Below is a small trained network, with its code and all its weights. Each question gives an input and a class and asks what happens when units are switched off, that is, made to give their printed mean instead of their output.

import numpy as np


def w(rows, s, z=0):
    codes = np.array(rows[::2]) - 128.0
    scale = np.full(codes.shape[1], s)
    scale[-1] = z or s
    return codes * scale


def f(y):
    return np.maximum(y, 0)


def log_softmax(a):
    a = a - a.max(-1, keepdims=True)
    return a - np.log(np.exp(a).sum(-1, keepdims=True))


def net(x, mask):
    res = np.array(x, float).reshape(1, 8) / 4 @ E
    y = f(res @ A[0][:, :-1].T + A[0][:, -1])
    res = res + np.where(mask, y, B[0][:, -1]) @ B[0][:, :-1]
    return log_softmax(res[-1] @ U[:, :-1].T + U[:, -1])


A, B = {}, {}
E = w([
[246,225,101,142,111,103,75],'x0',
[130,127,125,132,128,128,131],'x1',
[121,133,131,127,130,129,121],'x2',
[133,123,125,112,125,124,132],'x3',
[120,200,93,99,105,220,186],'x4',
[125,132,135,150,128,135,123],'x5',
[136,125,133,113,127,124,137],'x6',
[79,155,129,144,3,85,143],'x7',
],0.016)
A[0] = w([
[199,114,94,100,166,38,46,206],'N1',
[183,103,111,159,80,50,51,98],'N2',
[147,57,169,139,227,129,80,208],'N3',
[191,136,94,162,153,11,66,150],'N4',
[213,139,150,146,185,141,117,118],'N5',
[150,207,122,146,91,133,174,38],'N6',
[102,102,151,149,97,49,126,134],'N7',
[204,222,81,135,109,124,141,84],'N8',
[155,127,110,111,192,234,116,211],'N9',
[116,99,146,117,226,124,112,254],'N10',
[84,178,139,122,21,78,136,170],'N11',
[82,99,97,113,91,238,254,154],'N12',
[87,39,164,161,160,27,130,242],'N13',
[129,236,70,100,102,214,85,100],'N14',
[105,61,151,141,204,187,154,179],'N15',
[150,121,116,127,166,161,154,96],'N16',
],0.011,0.0047)
B[0] = w([
[177,181,135,186,152,131,79,230],'N1',
[119,177,195,178,123,50,149,208],'N2',
[156,104,19,120,146,71,95,241],'N3',
[109,204,169,168,196,157,70,228],'N4',
[180,147,142,138,128,174,82,202],'N5',
[178,57,78,125,97,77,152,190],'N6',
[74,99,188,54,70,84,103,186],'N7',
[255,112,104,93,126,105,148,233],'N8',
[123,83,168,100,243,184,163,224],'N9',
[156,84,61,163,179,83,90,222],'N10',
[97,135,101,182,54,54,161,229],'N11',
[29,152,87,159,115,144,198,244],'N12',
[143,38,106,78,29,135,66,249],'N13',
[185,73,100,82,139,133,192,236],'N14',
[133,80,98,126,157,68,164,223],'N15',
[95,113,128,140,143,166,131,164],'N16',
],0.0099,0.018)
U = w([
[173,80,28,137,110,45,127,174],'0',
[141,204,138,173,200,170,29,192],'1',
[66,75,172,94,10,123,66,99],'2',
[111,224,231,205,115,30,146,96],'3',
[27,106,135,136,254,162,199,178],'4',
[210,136,147,80,188,253,159,1],'5',
[23,187,108,192,85,156,218,121],'6',
],0.0093,0.0025)

Each question gives the input, the list of numbers given to net, and the class t.
The units are the neurons (one row each of A and B). Each row of codes is followed by its name. A weight is (code - 128) times the scale printed after its matrix; where a second scale follows, it is the last column's (A, B and U).
mask holds one flag per neuron, in row order. A switched-off neuron (its flag False) gives its mean, the last column of its row in B, instead of its output. The means were averaged over made-up inputs and are rounded, as every weight is.
A unit's drop is (log p(t) with every unit on - log p(t) with that unit switched off) / (log p(t) with every unit on - log p(t) with every unit switched off).
The circuit of an input: a set's keep is (log p(t) with only the set's units on - log p(t) with every unit switched off) / (log p(t) with every unit on - log p(t) with every unit switched off). Starting from the 12 units with the biggest drops (on a tie, the unit counted first), units are removed one at a time, each time the one whose removal leaves the highest keep (on an exact tie, the one counted first), for as long as the keep stays at least 0.8.
circuit, biggest first: the units of the circuit, biggest drop first
most important unit: the unit with the biggest drop
k most important neurons: the k neurons with the biggest drops, biggest first
drop of u: that unit's drop, to one decimal
input [-1,2,-1,3,6,-4,-2,3], class 6: most important unit : N12
input [6,-2,6,2,0,-6,3,-4], class 1: circuit, biggest first : N1, N4
input [0,-3,0,4,-8,3,-5,2], class 2: circuit, biggest first : N13, N7
input [-8,5,-1,8,-6,5,-8,2], class 2: 2 most important neurons : N13, N7
input [6,2,-8,-8,0,5,5,5], class 3: 3 most important neurons : N2, N3, N13
input [2,-8,-3,-2,-8,1,0,-8], class 1: 2 most important neurons : N4, N1
input [0,-7,-5,-8,1,0,-2,6], class 6: 2 most important neurons : N13, N3
input [-7,-6,5,-4,1,-7,3,8], class 6: 2 most important neurons : N12, N11
input [0,-2,-8,3,5,-7,-2,7], class 6: 2 most important neurons : N12, N3
input [0,-2,2,3,8,-5,5,5], class 6: 2 most important neurons : N12, N3
input [-2,0,-8,-2,-8,3,4,6], class 2: drop of N13 : 0.5
input [7,1,6,2,1,8,-3,-5], class 5: drop of N8 : 0.2
input [5,-8,-6,-6,5,-2,-4,-3], class 5: drop of N2 : 0.0
input [4,-5,-6,8,-8,-6,-2,1], class 3: circuit, biggest first : N2
